Below is a small trained network, with its code and all its weights. Each question gives an input and a class and asks what happens when units are switched off, that is, made to give their printed mean instead of their output.

import numpy as np


def w(rows, s, z=0):
    codes = np.array(rows[::2]) - 128.0
    scale = np.full(codes.shape[1], s)
    scale[-1] = z or s
    return codes * scale


def norm(h):
    return h / np.sqrt((h * h).mean(-1, keepdims=True) + 1e-5)


def f(y):
    return np.maximum(y, 0)


def log_softmax(a):
    a = a - a.max(-1, keepdims=True)
    return a - np.log(np.exp(a).sum(-1, keepdims=True))


def net(x, mask):
    res = np.array(x, float).reshape(1, 3) / 4 @ E
    u = 0
    for l in range(2):
        y = f(norm(res) @ A[l][:, :-1].T + A[l][:, -1])
        res = res + np.where(mask[u : u + 11], y, B[l][:, -1]) @ B[l][:, :-1]
        u += 11
    return log_softmax(norm(res)[-1] @ U[:, :-1].T + U[:, -1])


A, B = {}, {}
E = w([
[100,139,68,32,231,84,185],'x0',
[152,38,50,201,97,133,117],'x1',
[7,129,140,122,124,150,69],'x2',
],0.013)
A[0] = w([
[106,94,42,78,220,77,142,67],'0.n1',
[161,150,194,95,98,107,125,45],'0.n2',
[95,134,59,49,189,75,181,67],'0.n3',
[226,142,124,130,131,80,205,164],'0.n4',
[179,166,182,126,136,84,163,17],'0.n5',
[130,73,76,65,200,178,192,68],'0.n6',
[96,95,105,50,204,139,199,51],'0.n7',
[109,4,108,127,178,136,127,45],'0.n8',
[210,135,150,138,110,77,162,175],'0.n9',
[93,99,66,81,172,120,127,2],'0.n10',
[72,133,18,46,178,173,129,152],'0.n11',
],0.015,0.0077)
B[0] = w([
[121,205,91,129,153,29,88,224],'0.n1',
[64,202,64,152,93,47,168,163],'0.n2',
[134,48,135,120,173,253,155,235],'0.n3',
[227,110,113,70,135,166,43,246],'0.n4',
[111,193,158,139,96,104,237,166],'0.n5',
[165,175,129,58,130,67,53,201],'0.n6',
[135,70,144,127,132,202,183,213],'0.n7',
[59,151,22,111,91,64,102,167],'0.n8',
[80,121,114,169,65,99,210,223],'0.n9',
[113,180,103,100,124,112,182,164],'0.n10',
[34,134,133,219,105,58,173,232],'0.n11',
],0.013,0.012)
A[1] = w([
[140,247,216,171,101,96,120,123],'1.n1',
[110,82,51,119,96,140,115,119],'1.n2',
[185,92,114,114,223,183,196,95],'1.n3',
[157,135,65,136,186,52,54,87],'1.n4',
[156,38,98,190,140,204,149,92],'1.n5',
[57,141,101,165,172,117,80,162],'1.n6',
[205,120,135,163,57,54,206,98],'1.n7',
[157,8,145,190,119,138,131,108],'1.n8',
[64,101,112,161,164,161,72,140],'1.n9',
[144,140,127,138,161,103,121,10],'1.n10',
[169,180,227,124,149,141,63,57],'1.n11',
],0.016,0.014)
B[1] = w([
[173,187,139,86,161,77,57,234],'1.n1',
[114,55,122,194,81,93,128,204],'1.n2',
[157,135,127,89,45,197,125,193],'1.n3',
[203,144,124,97,164,85,110,187],'1.n4',
[142,70,105,94,86,165,135,178],'1.n5',
[176,142,191,131,120,175,116,248],'1.n6',
[24,155,87,126,165,59,193,255],'1.n7',
[157,65,122,113,95,169,134,193],'1.n8',
[128,158,178,156,141,178,124,207],'1.n9',
[16,129,49,132,172,46,102,128],'1.n10',
[189,150,103,6,187,170,104,140],'1.n11',
],0.017,0.0098)
U = w([
[31,207,93,200,154,2,163,254],'0',
[194,222,245,89,140,129,24,108],'1',
[185,183,100,19,109,214,203,114],'2',
[51,165,214,151,232,206,203,121],'3',
[112,44,48,153,28,67,168,82],'4',
[154,55,203,231,51,204,56,96],'5',
[212,100,27,61,203,43,71,138],'6',
],0.021,0.0099)

Each question gives the input, the list of numbers given to net, and the class t.
The units are the neurons (one row each of A and B). Each row of codes is followed by its name. A weight is (code - 128) times the scale printed after its matrix; where a second scale follows, it is the last column's (A, B and U).
mask holds one flag per neuron, layer by layer. A switched-off neuron (its flag False) gives its mean, the last column of its row in B, instead of its output. The means were averaged over made-up inputs and are rounded, as every weight is.
A unit's drop is (log p(t) with every unit on - log p(t) with that unit switched off) / (log p(t) with every unit on - log p(t) with every unit switched off).
The circuit of an input: a set's keep is (log p(t) with only the set's units on - log p(t) with every unit switched off) / (log p(t) with every unit on - log p(t) with every unit switched off). Starting from the 12 units with the biggest drops (on a tie, the unit counted first), units are removed one at a time, each time the one whose removal leaves the highest keep (on an exact tie, the one counted first), for as long as the keep stays at least 0.8.
circuit, biggest first: the units of the circuit, biggest drop first
most important unit: the unit with the biggest drop
k most important neurons: the k neurons with the biggest drops, biggest first
top k neurons in layer l: the k neurons of layer l with the biggest drops, biggest first
drop of u: that unit's drop, to one decimal
input [-6,-6,0], class 0: circuit, biggest first : 0.n2
input [8,8,3], class 0: top 3 neurons in layer 0 : 0.n11; 0.n4; 0.n1
input [-6,1,0], class 4: 3 most important neurons : 0.n1; 0.n6; 0.n11
input [6,-3,4], class 3: 2 most important neurons : 0.n3; 0.n11
input [-4,-8,0], class 0: 2 most important neurons : 0.n2; 0.n4
input [-5,0,3], class 1: 2 most important neurons : 0.n3; 0.n7
input [-8,7,-2], class 4: 2 most important neurons : 0.n3; 1.n7
input [-5,0,7], class 1: top 2 neurons in layer 0 : 0.n3; 0.n7
input [-2,0,-6], class 0: 2 most important neurons : 0.n9; 0.n3
input [2,0,4], class 3: top 2 neurons in layer 1 : 1.n6; 1.n7
input [-7,0,8], class 1: 4 most important neurons : 0.n3; 0.n7; 0.n9; 0.n8
input [6,-4,0], class 2: 2 most important neurons : 0.n3; 1.n3
input [8,-3,3], class 3: 2 most important neurons : 0.n3; 0.n11
input [5,-3,5], class 3: circuit, biggest first : 0.n3
input [0,-8,-5], class 0: 2 most important neurons : 0.n2; 1.n7
input [8,-5,-1], class 2: 3 most important neurons : 0.n3; 1.n3; 0.n7
input [0,8,3], class 5: top 3 neurons in layer 1 : 1.n7; 1.n6; 1.n9
input [0,1,4], class 5: 2 most important neurons : 0.n1; 1.n7
input [7,0,-6], class 2: top 3 neurons in layer 0 : 0.n3; 0.n7; 0.n8
input [2,-4,2], class 3: 2 most important neurons : 0.n11; 0.n4
input [-1,3,3], class 5: most important unit : 0.n1
input [-7,2,-4], class 4: 2 most important neurons : 0.n1; 1.n7
input [8,-2,6], class 3: top 3 neurons in layer 0 : 0.n3; 0.n11; 0.n7
input [8,-4,3], class 3: drop of 1.n7 : 0.0
input [8,0,-5], class 2: drop of 1.n7 : 0.1
input [-2,-6,8], class 1: drop of 0.n3 : 0.2
input [1,-5,3], class 3: most important unit : 0.n4
input [8,0,-8], class 2: drop of 0.n7 : 1.7
